Below is a small trained network, with its code and all its weights. Each question gives an input and a class and asks what happens when units are switched off, that is, made to give their printed mean instead of their output.

import numpy as np


def w(rows, s, z=0):
    codes = np.array(rows[::2]) - 128.0
    scale = np.full(codes.shape[1], s)
    scale[-1] = z or s
    return codes * scale


def norm(h):
    return h / np.sqrt((h * h).mean(-1, keepdims=True) + 1e-5)


def f(y):
    return y / 2 * (1 + np.tanh(0.7978845608 * (y + 0.044715 * y**3)))


def log_softmax(a):
    a = a - a.max(-1, keepdims=True)
    return a - np.log(np.exp(a).sum(-1, keepdims=True))


def net(x, mask):
    res = np.array(x, float).reshape(1, 2) / 4 @ E
    u = 0
    for l in range(4):
        y = f(norm(res) @ A[l][:, :-1].T + A[l][:, -1])
        res = res + np.where(mask[u : u + 5], y, B[l][:, -1]) @ B[l][:, :-1]
        u += 5
    return log_softmax(norm(res)[-1] @ U[:, :-1].T + U[:, -1])


A, B = {}, {}
E = w([
[222,234,157,60,97,43,104],'x0',
[95,118,122,31,110,204,2],'x1',
],0.0096)
A[0] = w([
[213,169,253,95,110,127,131,134],'0.n1',
[83,39,103,120,239,176,188,253],'0.n2',
[150,115,100,106,213,83,186,86],'0.n3',
[113,111,136,98,67,150,56,173],'0.n4',
[160,73,140,117,132,157,97,60],'0.n5',
],0.0064,0.004)
B[0] = w([
[55,44,101,82,119,68,238,202],'0.n1',
[145,181,186,103,83,73,124,254],'0.n2',
[103,211,97,70,198,236,123,140],'0.n3',
[137,139,115,181,161,13,67,209],'0.n4',
[165,143,175,254,226,122,76,126],'0.n5',
],0.0068,0.0062)
A[1] = w([
[151,74,76,17,160,252,62,178],'1.n1',
[125,230,236,127,124,95,121,44],'1.n2',
[8,2,120,220,127,198,132,59],'1.n3',
[228,90,113,147,195,175,112,59],'1.n4',
[18,155,62,73,55,192,208,251],'1.n5',
],0.0067,0.0024)
B[1] = w([
[58,188,55,128,164,110,131,218],'1.n1',
[151,117,130,108,108,154,98,201],'1.n2',
[141,194,162,11,85,81,248,254],'1.n3',
[60,224,174,139,95,162,194,88],'1.n4',
[206,116,147,118,104,139,88,198],'1.n5',
],0.012,0.0036)
A[2] = w([
[94,130,184,80,74,147,146,29],'2.n1',
[204,48,151,162,123,164,116,135],'2.n2',
[202,128,123,141,118,86,85,55],'2.n3',
[158,129,109,247,156,127,184,250],'2.n4',
[116,199,141,198,95,115,165,255],'2.n5',
],0.013,0.00086)
B[2] = w([
[212,85,150,132,133,90,188,213],'2.n1',
[139,98,216,183,134,186,61,161],'2.n2',
[148,89,198,80,155,134,136,253],'2.n3',
[1,197,98,192,93,194,32,216],'2.n4',
[71,141,113,58,106,75,79,208],'2.n5',
],0.0094,0.0055)
A[3] = w([
[154,123,127,95,105,114,87,41],'3.n1',
[9,158,57,165,115,135,56,254],'3.n2',
[91,38,173,124,130,114,97,111],'3.n3',
[143,129,198,133,148,124,165,42],'3.n4',
[141,118,105,193,79,103,111,153],'3.n5',
],0.012,0.0017)
B[3] = w([
[102,154,136,140,107,180,228,163],'3.n1',
[33,243,106,181,113,98,10,247],'3.n2',
[118,120,142,245,103,182,83,159],'3.n3',
[88,123,162,122,138,133,92,159],'3.n4',
[138,133,158,145,145,79,77,124],'3.n5',
],0.012,0.011)
U = w([
[169,130,172,4,92,67,187,215],'0',
[60,202,90,157,105,92,49,227],'1',
[147,62,210,210,104,181,89,153],'2',
[139,106,81,157,154,166,156,31],'3',
[155,113,62,165,142,164,157,35],'4',
[146,84,46,155,173,143,161,18],'5',
[152,77,46,148,205,134,157,6],'6',
[161,91,69,144,173,150,145,3],'7',
],0.016,0.0048)

Each question gives the input, the list of numbers given to net, and the class t.
The units are the neurons (one row each of A and B). Each row of codes is followed by its name. A weight is (code - 128) times the scale printed after its matrix; where a second scale follows, it is the last column's (A, B and U).
mask holds one flag per neuron, layer by layer. A switched-off neuron (its flag False) gives its mean, the last column of its row in B, instead of its output. The means were averaged over made-up inputs and are rounded, as every weight is.
A unit's drop is (log p(t) with every unit on - log p(t) with that unit switched off) / (log p(t) with every unit on - log p(t) with every unit switched off).
unit that matters most: the unit with the biggest drop
top k neurons: the k neurons with the biggest drops, biggest first
top k neurons in layer l: the k neurons of layer l with the biggest drops, biggest first
drop of u: that unit's drop, to one decimal
input [3,-3], class 2: unit that matters most => 1.n1
input [-3,-1], class 2: top 2 neurons => (0.n2 1.n3)
input [6,-6], class 0: top 3 neurons => (3.n2 1.n1 0.n4)
input [5,5], class 0: top 3 neurons => (2.n4 3.n2 0.n3)
input [-7,7], class 0: top 4 neurons => (1.n3 2.n1 2.n4 3.n2)
input [-4,-3], class 0: top 2 neurons => (0.n4 1.n3)
input [3,-2], class 2: top 2 neurons in layer 1 => (1.n5 1.n3)
input [4,3], class 0: top 3 neurons => (3.n2 2.n2 2.n4)
input [-1,-1], class 2: top 2 neurons => (1.n3 1.n2)
input [0,3], class 2: top 3 neurons => (0.n4 2.n4 0.n3)
input [-3,0], class 2: top 2 neurons => (0.n2 1.n3)
input [4,4], class 0: top 2 neurons => (2.n4 3.n2)
input [6,6], class 0: top 4 neurons => (2.n4 3.n2 0.n3 0.n4)
input [2,1], class 2: top 2 neurons => (1.n3 3.n3)
input [-2,3], class 2: unit that matters most => 0.n4
input [2,-3], class 2: top 2 neurons in layer 1 => (1.n3 1.n5)
input [-7,0], class 0: drop of 1.n3 => 1.0
input [-8,4], class 0: drop of 1.n3 => 1.3
input [-4,2], class 0: drop of 3.n4 => 0.0
input [6,5], class 0: drop of 3.n2 => 0.9
input [1,-2], class 2: unit that matters most => 1.n5
